0: [  2  -1   4 -10   3  16 -15   9  -5  11  -5  -8  11 -15   2 -30 -13  14
   4   6  -6   3   8  -6   2   9  -1 -13  18  -1  22 -11  10   7  -1   1
 -13  -5  22  -8   9  -8   9  11   2   0  -1   2  11]
1: [-22  -3  -8   0 -14 -16   4 -17   0   7  -4   0  -2   3   1  13   4  -2
  -3   6  -2  -7   8   7 -11  -3   4  13  -8  -2   0  12   2   4   2 -14
   1   9  -1  15  -1   0   5   6   2  12   1  11  -7]
2: [  7   1  -8  -9   3 -12 -16  -8 -24   7  -7   7  18   6   7  -9 -16  22
   4   5 -15   2  -9  32   7  18   7 -22   9  24  -2  22 -14 -13  14   7
   3   5   2   6   5 -16  13  16  -9  -9  18   7  11]
3: [-34   2  10   9 -24  30  -7 -17  -3   3  -1   4  21  -2   6   1   5  22
  12  -6   4 -11   7  16 -18   5  15  -1   0   2  -6  -1 -17   1   4  20
  -2  10 -15   3  17  -6  10   3   9   8  21  -1  -2]
4: [ 33  -7 -11   1  20 -17 -12  -4  -7  -7  -3   4   1 -10  13   5  -1 -17
  -9   1   1  14 -25   1   4   6  -7  -7   3  35  -2  16   4   8   3 -14
  17  -1  14   6 -20  -1  -4   3 -17 -10 -11  16  -8]
2 1 0
5: [ 16  -6 -15 -16  12   1   1  -6  -7  -3  -4 -11  -5 -11  -4   0  -1 -22
  15  15   5  -2  -3  -8   0 -10   2   2   2  11  -1   8  21   1   4   4
   8   4  -8   6 -10  11  -9  -1 -12   3 -16  -5   3]
4 1 0
6: [ 12  -5 -32 -37  16 -19  -5  -5  -5  -6 -12  -2 -10   1 -16 -17  22 -15
  -6  18  -5  -8   6 -25   6  -3  -4  12  -1   4  11   5  19   6 -21  -2
 -17   0  -9  12 -17  -5 -12  -2  -7  -2 -24  -5 -14]
5 1 4
7: [-19  -7  18  -1 -14  21   8   5  -4  10   2 -13  17 -16  13  13   2   1
   5   8   3  -6  -7  18   0  10  -2  -1  -1   9   7  -7 -16  -3  13   1
  -5  -6   7  -5   4   6   9   0  16  13  17  -6   8]
3 1 0
8: [-14   0  17 -11   0  16 -10  -8 -15   3  -3 -15   9  -4   6 -13  -9  21
  13   7 -10 -11  19   4  -5  14   4   4  15   0   9   4  -2  -2   5   8
   9 -11   7   6   7 -16  16  18  16   7  15  -4   9]
0 7 3
9: [ -2 -11   1 -32  -1   2   0  -1 -14  -5 -19  -3  -8  -8  -9 -26   9  -7
  11  13 -13   3   8 -10   7  -1  17   4  11  -4  19   0  15   4 -15  -7
  -5  -3 -19  -2  -3  -5  -1  14   0   4  -1 -11   4]
5 6 0
10: [-25   1  27   5 -14  40  19  -8  19   2  16 -21  14 -18   5  15  10  -5
   0  -3   1  -6  15  23 -11  -4  -8  -7   5  -1 -23  -9  -4  10  18   3
   3   8  19   0  11   3  13  -7  25  14  13  -5   2]
7 3 8
11: [  2  -1  11   1   2   6   8   5  -2   8  -3   0   5   5  -5  -6  -7   4
  -2   7   5   4   5   1   8  11  -4  -6  -2  11 -12  -2   4   7   9   1
  16  -7  10 -16   3  -3   7  -2   5  -2   4   2   8]
7 0 8
12: [  1  -5  -8  22   0 -37   5 -13  12  -1  -3   7  -4   6  14  24   4   1
 -13 -14 -13   0 -24  16 -20   8  -3  -3 -11  10 -15   7 -17  -8   5  21
  21  12 -10   9  -4   0   3  -2  -5  -3   5   1 -10]
1 4 11
13: [-21  -2  26  -5 -21  34  -1  -4  -9  -2  -4 -18  20  -2   3  -1  -3   7
   7   3   0   6  12  21  -8   2   9  -7   5  -1   5 -11  -2   2   3   7
  -2   3  22   2  11 -18   4   7  22   5  19  -6   3]
7 8 3
14: [-33 -11  20   8 -11  26   8 -21  -3  -8   6 -30  14  -2   1  19  -4   8
  -1  -8   3   2  19   0 -12   4  -2   4   4   8  -9   3  -1   4  26   2
   7  -8  29   6   6   7   8   3   9  27  17   9   5]
10 13 7
15: [  9   2  10 -10  16  -4  -3  -7  10  -1   5   8   2 -11   0 -18   2  -6
   9   5   1  -2  -1  -2   8   0  -1  -6   9  11  -2   1  10   7   0  -3
   2  -4  12 -17 -10  -2   6   7  -9  -4 -15 -11   6]
11 5 0
16: [  4  -6 -18  -4  11 -14 -13 -15 -23   4  -7  -3  12   1  14   2  -1   9
   7  19  -8 -13 -20   7   2   0   2 -15  22  39  26  22   9   1  -1   6
  15  -3  -6  13 -11  -8   7  10 -18   1   7  12  10]
2 4 5
17: [-10   9  22  12  -5  13 -11  17  -2   1   4   5   2  -7  25  -6  -9  16
   0  -3  -7  -8   5  15  -4  15   4 -13 -13   0  -5  -8 -20  -4   7  18
  -6  -9   4 -19   9  -6   3   7   8   4  10  -3  19]
7 11 8
18: [-33  -4  -3  17 -24  19  20 -10  -4   6 -15  -2  11  -3   0  14  11  19
  -5  -2   1 -11  21  18 -27  -4  -2  14   6   1  -5   0  -9   4   1  12
 -13   4 -21  18   2  13 -15  13  22   7  14   2  -4]
3 1 7
19: [ 26  -3 -14 -17  19  -9   5  -2   3  -6  -9   0 -24  -5 -14 -14   3 -22
   1  16  -5  22  -3 -24  13   0  -7   3   3  -9   3   0  24  -2 -19  -9
  -5   1  -7   4 -24   8 -17 -19  -6  -5 -38  -3 -11]
6 5 15
20: [-13 -10   7 -12 -15   2  17  -5   6  -3  -9 -20  -1  -2  -8  13  11 -24
   5  11  -7  -4  26 -16  -3   1   2   7  10   9  -2   4  -2   3   2 -16
   7  16   5  15 -10   6  10   5   4  11  -8   3  -3]
1 5 11
21: [ 20   3  22  -2   6 -17 -14   9  10   8   9  14   4   9   7  -2  -9  11
   6   0  -9  -1  -5   3   1  19 -10 -14 -18  -9 -12   0 -25  -8   7  12
  -6   4  17 -27 -12 -15  10  11  21 -13  -8   0  18]
17 11 15
22: [ -5 -13  18 -30 -18  -9  -1  -1  -5  15 -16 -10   1  -3  -9 -25  14   9
   9  -2  -5  -3  16 -14  15  13  15   4  -2 -18  12  -9 -13   0  -7  20
 -13  -4 -19 -11   3  -6  -4   9  18  -4  -7  -3  -2]
9 8 0
23: [  2  -3   7   3   2  -7   3   7  -1   4  -7  -1   0   0  11   4  -3  11
   8  -3  -8   5  -6   7  -5   7   0   7   1  13  -6   4 -14  -6   0   9
   5   4  14  -5   4  -2   5   7  10   6   7 -14  15]
11 17 7
24: [-27  -3  17 -15 -26   8  17 -12  -2  -4  -8 -17  -4  -9  -8   2  17   5
  10  11 -15  -6  18   3   2  -5   8  18   8 -11  11  -3   7  13 -13   1
   6  -1  -4  16   1   3   2   0   9  11   7  -1   1]
20 1 9
25: [ -6   2  17  25   5   3   1   9   1  -3   0  -7  11  -3  12   3 -19   8
  10 -15  -1   0  -2  18  -6  17  -3  -7  -8  15  -6  17 -17  -5   8   6
   2  -2  23  -6   3 -14  -6   9   3  -5   8  10   9]
23 17 11
26: [  4  -9  14 -13  16  15  -3   8  -4  -4   0 -10   6 -13   9   0 -11  -2
   4   2  -6  -5   2   4  13   6  -6 -16  -6   7   9   1   2   6   1 -13
   5   1  28 -12  -4 -10  10  10  -2  -1   3   0   6]
11 15 0
27: [ 36   3  -7 -16  19 -30  -3  -4   4  -8   7   3  -3  -4  -3 -22  -2 -13
   1   7 -27  -3  -3   2  16   2   4  -3  11  20   8   4  20 -12  -3   7
 -12  -3   1 -11 -20  -3   4   0 -14 -14  -7  -1 -11]
15 5 4
28: [-13   6  14   3   7  24  12  -3   4   4   7 -21   3 -10  -6   3   5 -10
  -3   4   7   6  10   9  -2  -3 -12 -14  -4   6  10   3  -1  12   8 -25
   9   5  30  -6  -6   2  -1  -5  -3   9   2  -6  16]
26 11 7
29: [ 17  12 -14 -27  -4  -8   8   2 -10   1  -9  11  -8  -1 -14 -21  12  -3
   2  25 -13   3   9 -20   0   5   6  12  14 -14  17  -1  19  -3 -15   7
  -8  -2 -20   4 -11   5 -11   0  -1   3 -16 -22 -25]
6 9 19
30: [-39  -5   4  -5 -35  22   8  -8   8  -5  -3 -12  -8  -2   5  13   1   3
   9   4  -4  -8  26   7 -10 -13  14  -1   2   2  -3  -4   4   6  10  -4
  15   6   0  11  15   8  -6   5   5  10  13   5   2]
24 1 14
31: [ 12  -6   4  12  18  -7 -13   5  -4  -4   0  12  12  -2  10   0 -10   0
  -6  -5   0   2 -27  35  -3  29 -11 -15   8  33  -2  16 -15  -6   0  13
   5  10  16  -9   0  -3   7   5 -20  -2  -3  13  19]
25 2 23
32: [ 29   5   6 -19  20  -4 -11   7  -8   2   2  18  -1  -2  12 -20   4   5
  14  -2  -7   6  -6  -9  22  17  -2  -7   1   1   6   7  -3  -1  -9   6
  -1  -9  16 -17  -5 -12   4  10   4  -5 -10  -6  17]
15 26 21
33: [-22  -9   3 -26 -20  -4   8   7  -3   5 -17   2  11   6 -13  -1  16  19
   3  17 -11   5  27 -22  -6   2   1  12  10 -18   8  -2   2  -8 -19  -5
  -2  -5 -16  -2   1   3   7  10  12   9  11 -14  -5]
24 9 22
34: [ -3   7  16  11   4  15 -12   8   2   2  12 -14  11 -16  -8   6 -12  -7
 -16   2   1  11  -9  14  -2   9 -18  -3  -1  16  -9  -3  -5   9  18 -13
   5  -3  24 -15  -4   6   9   1  -4  -1   4  -3  19]
28 11 26
35: [  6   1  17  20   8  15  -8  20   4   4   4  -4   6  -1  10  -2  -5   6
  -4   8   5  -2 -11  12  20  10 -14 -16   1  17  -7 -14 -13  -3  13  -1
  12  10  27 -20  -5 -12   0 -12 -10  -2   7   0  21]
34 11 26
36: [-18  -7  20  -1 -16   8   2  -3  -9  11   5  -4  17   3  10   2  -2  22
  21  12 -14   0   4  15 -11   8   4  -9  12   7   8  -1  -9  -2  -4  15
   0 -13 -16   0  15  -6  15  14   5   1  18   5  12]
8 3 7
37: [ 13   0  14   8   5  14   3   4   5 -10   6 -12   4  -7   6  13  -5  -6
  -4   6   8  -1  -2  17  -9   3 -14  -7  -2  18   4   2   6   8  23 -14
  24   9  31  -6  -3   7  10   2  -7  -3   4  15  12]
34 28 26
38: [ 10   3   5 -27  -6 -14   2   7   8  -6  -3  20  -4  -3  -8 -16   9  -2
   6  -2 -15   1 -10 -13   1  13   8   0  -2 -11   7  -3  -9   7 -11   8
 -24  -2 -13  -7 -11  -8   6  -4   4  -2  -3  -1  -2]
22 9 32
39: [-15  -3  12   8  -8   7  24 -13  10  -4  -3  -9 -17  -7  -5   7   9 -29
  -4   7  -1   0  -1  -6  -7  -4 -11   3   4  -6  -8   5  13  24   7 -13
  10  -3  13   8  -9  20   0  -4  13   0   8 -12 -17]
20 28 1
40: [ 27 -11 -28   7  14 -32  12  -1  -4 -15  -4  -4  -8   0  -5  15   6 -29
  -5   6  -9   5  -5 -13 -14   8  -3  -2  17  33   0  17  13   3   0 -11
   6   7 -24  23 -21   9  -7   6 -30   2   2  14 -23]
4 5 27
41: [-26   4  12  -7 -24  21  11 -15  -3  13 -15 -15  -3 -10   1   2  19  11
  -1   8  -9  -2  28   2 -18   1  17   8  10   3   1  -9  -2  13  -5  -2
   5   3   3   5   7  -8  14   8  19  11  10  -6   6]
24 30 13
42: [-22   4  24  -8 -14  28  18  20  10   7   5 -24  -9  -3 -16   1   8  -2
  -1   5   9  10  18 -22  11   6  -4   5 -20 -33  16 -15  -1  14  -1 -13
  -9  -7  22 -11   6   1   8  10  22  14 -10 -23  17]
28 24 41
43: [ -6  -8   5  -5 -13  21  -8   0   1  12  -4  -7   6 -13  -2   2   4  -6
   5   6  -4  -9  19 -16  -4 -14  -3  12  -4 -19  22 -22   8  19  -8   8
  -1  -5   9   6  10  -6  -1   4  12   8   7  -9  -2]
24 41 0
44: [-37   2  34  18 -18  37  13  -1   0   5  13 -29   3  -6 -10  24 -10 -14
  -3 -10   0  -2  15  -2  -5   2  -6   4   0   9  -8 -10 -10  12  22 -14
  20  -1  23 -16  11   6  -4  -2   5  13   8 -10  11]
14 10 28
45: [-12   1  -1   0  -7   1   5 -16  -3  -2  -4  -3  -5  -4   3   2   6   2
   7   0 -14  -3  -3   5 -11   2   0  -7   9  13   4   8  -2   9   7 -11
   8  -6   9  21  -6   1   5   5  -4   7   1  -4  -2]
1 23 20
46: [ 22   1 -13   3  22 -35  -7  -5  -2 -11  -7  26   9   7  11   3  -7  -4
  -7   4 -13  -4 -25  -4   5  24  11  -8   4  37  -5  17  10 -17   4  15
 -10  20 -15   1 -11  -5  -3  -2 -11  -8  -3  11  -1]
27 4 31
47: [ 22   3 -17  13  14 -17 -10  -4   8 -24  -4  18  -2  -5   9  13  -8   2
   1  -7  -9   3 -22   6 -16   4   7  -7   9  14 -10  17 -13  -1  12   4
   8  10 -10  10  -5   1  -1  -9 -13 -13  -7  -2 -11]
12 46 4
48: [  6   0  -9  10  21   3   6 -11  -5  -7   0  -5  -1   2 -14   1  -3 -27
   3  11  -5  -1  -2  -2  -7  -6  -8 -13   0  27  -1   2  14   1   5 -10
  14   9  12   3 -10   1  -2   0 -10 -10 -16  -4   2]
5 15 45
49: [ -7  -2  23  -2  -8   7  -4   1 -12   5  18 -12  18 -15  15 -11  -9  19
   3 -11 -17   0   3  17   5  14  -6 -18   1   8  -4   3 -13  -5  16   4
  11 -13  20 -21   7 -24  17  10  13   2  13   5  15]
17 25 8
50: [-11  -7 -16 -31 -21  -5  -2  -8 -18  -7 -16  -1   1  -1 -10 -10  13   7
   2  12 -13   1  11 -24  -2  10  10   8   9  -3  12   1  12  10 -19  12
  -7  -5 -15  -7   6   0  -7   1  -1   6  -6 -12   1]
9 33 29
51: [ -5 -15   3  -8  -4  20  -7   0 -30  -8  -9 -27  20 -17   4 -12 -18  13
   3  14  -5  -1  -6  11 -10   8  -7  -9   7   4  13   6  10   9  26  -8
   9 -13  25 -10   0 -10  12   7   4  10   9   4  15]
26 8 0
52: [-24 -13   0  19 -21  25  19 -11  -3  -7   7 -31   6 -11  -5  29  -8   0
   4   7  -3   1  18  -8 -15  -5  -8  -6   4  12   0  -3  13  19  21 -14
  11   3  11  16   0   7  16   1  10  11  -1   6   4]
14 30 20
53: [ -9   9  -3 -23 -11  -2  -8  -1 -12   3 -11   6   3   1 -21 -21   0   2
  11  23 -11  -3  15 -27   9  -2  12  19  16  -8  13   0   8   5  -8   5
 -19  -9 -11   2   7  -7  -4  10   3  10   4  -4 -18]
50 9 29
54: [  3   6   6 -28 -16  12   6   0   6  -8  -9 -10  -8  -3 -14 -15   5  -3
  14   8  -3   7  19 -23  10   3   1   6  -3 -16  11 -12  18  12 -11  -6
  -2  -5   7  -4   1  -1   3  10   9  11  -3 -11  -3]
9 43 53
55: [ 10   5  16  -3   6  -6  -4   1   9  -5   2  -1   7   0  -9  -6 -10   1
  12   0   5   6   7  -4  18   5   7 -12  -5  -4  -1  -6  -8  10  10   6
   5  -7  28 -24  -1  -8   4  -3   2  -5  -4 -12  12]
11 15 26
56: [-20  -1   4 -12 -20   9   2 -13  -2  -3  -7   9   0   3  -7   1  24   7
   2   1 -13 -13  23   3 -20  -1   2   4   8  -8   2  -6  -4   3   0  12
   5   3  -9   2  10   4   3   1  32   5  12 -15 -17]
41 24 33
57: [  7   7   7 -25   1  -7   4  20  -4  -6   0  15  -5  -3   3  -8   5  -5
   6   3   3   7  -4  -6   5   3  -5  12 -24 -20 -13 -11 -10   8  -4  -6
 -19  -4   1 -16  -1 -17   8  -2  12   2 -12  -1   8]
38 32 55
58: [ -4 -10  32  -3  -3  21   7  15   7  -2  14 -29   4 -13 -16   7   4  -2
 -11  -2   6   1   9 -17  11 -14 -12   3   0  -6   8 -11   7  13   3 -14
  11  -7  52 -10   0   8   2  -2  13   5  -8  -2  12]
28 42 26
59: [  7  -9  -8  14  18 -25 -12  -7  -7  -7  -9  24  -7   4   8  -3   8   0
  -5  -3  -3  -4 -19  -2  -1   9  -5  11   3  18   6  14  -2  -5  15  -1
   9   6 -21   0 -10  -7 -11  -5 -11   0  -7   0   1]
47 46 4
60: [  4   4  14 -20 -14  -9   7   9 -12  -2  -5   5   7  13   1  -9   4  14
  10  -4 -10   6  -3  -7   1   6   0  -3 -18  -5   8  -5  -6  -7 -10   9
 -12  -2  -9 -20   0 -13  13   9  11  -1   7   4   2]
38 57 22
61: [-27  -5  34   5 -23  19  17  -4   8   8  14 -23   6  -1  -1   2  -1  -1
  -6   5   8  11  11  -7   4  -3  -6   5  -1  -2   9 -17   8  18  13 -22
   5  -5  37 -10  -6   5   7  -3   8   5  12  -4   4]
58 28 44
62: [-27  -9   4  -4 -18  14  21  -5  -3   3   0 -31   4   2  -6   6  15 -13
  -8  15 -10   1  13  -3   1 -12 -10   1  20  11  19  -3  12  12  14 -14
  12   5   9  17 -14   7   6  13  -4  22  -1  -6  -4]
20 52 45
63: [-21   9  17  -1 -15  47   5   1  12  -4  12 -21   8  -6  -1  -1   2  -8
   3 -13   0  -2  16  -3  -1  -8   4   6  -4 -11  -2  -6 -10   6  19 -13
   5 -16  30 -12  10   5   8   8  18  16  18 -12   9]
44 61 10
64: [-23   4  27   8 -10  29   7   3   6  -2   6 -12   4 -12   9   9   5  -4
 -12  -5   1   3  -1  20 -10   1   4  -2   4  14 -16  -3 -13   6  12  -3
  13   3   7  -7  11  -8  -8   4  19   0  11   0   9]
10 7 13
65: [-19   0  30 -17 -14  48   8 -11 -16   4   4 -22  11 -19 -15  -4  -5   4
  12   8  -8  12  25   3  -3  -3  10  -5  22  -3  32 -21  11  29   7 -10
   9  -6  31   4  14 -12  -8   9   9  10   9   0   6]
13 61 43
66: [-12   1  26 -22 -10  34   4  -2  13   9  14 -24   7  -5 -18  -1  -2  13
  -3   6   1   1  19  -7   9   3   4 -10  -2  -3   5 -10   6  14  16 -15
   3   1  35 -18  -7   2  11   5   1  -7   3  -6   1]
61 58 28
67: [ 16  -4 -11  12  14 -11   7 -10   1  -3  -5   5 -14  -5   6   8   5 -14
   1   8 -19   8 -13  -9 -11  10   5   8   9  15  -1   3   8  -1   4 -13
   1  14   8   7  -5  12  12  -3  -6  -1  -4  -4  -7]
48 45 47
68: [-31   2  18   7 -15  22   8 -10  -4  -4   0 -15   1 -11  -7  32  -1 -11
  -3  12   5   1  13   5  -8   4  -7  13  -5  -8  -5  -7   2  19  12 -12
  17   0   7   1  -2  19   6  -8   9   7  10   3  -7]
52 39 44
69: [ -3  -4 -20  11  19   3 -18  -4 -18 -12   9 -11   5  -2  15  24 -11   5
  -4  -3   4  -3 -19  15  -9   8  -7  -9   2  31   8  16   1  -3  16 -14
  12  -1  23   5   0   4  10  13 -32   6  10  13  11]
37 31 16
70: [ -3  -4   5  -2   2   0   2 -11  -4 -11  -8  -6   8  -7   3   3 -11  -2
  10   3   6   2  -2  15   3  -3 -13   8  -2   7  -9   8  -2   2   9  -2
  15   3  12  -4  -8 -12   8   7  -7   1   5   5  12]
11 23 26
71: [ 19  -2  -3  -7   3   1   7   0  -6 -10  -6   9  13 -10 -10 -10   2  -9
  11  12   3   6   7   2   2  -1  -4  -8   5  17   9   0  27  14   5 -14
  -6  -7   8   1   0  -6  -5  -3 -14   2  -7  -4   7]
15 5 48
72: [ -9   1  13 -36 -21  17   5  -4 -18   8  -8   2   8   4  -2 -23   4  22
  25  10 -13  -3  28 -25  20   8  12  -1  15   3  31 -14   5   8  -7   1
  -3 -16   7  -1   8  -7   4  11  -3   8   9  -3  12]
54 53 9
73: [ -9  -3  -9 -22  -9 -24  12  -9  -1   4 -11  -1 -10   3 -13  -3  16 -12
 -10   6 -13  -4  16 -31   5  -6 -10  13   3 -20  14 -11  12   3 -14   5
  -7   1 -24  14  -8   5 -10   6  -4  10 -22  -7 -16]
29 6 50
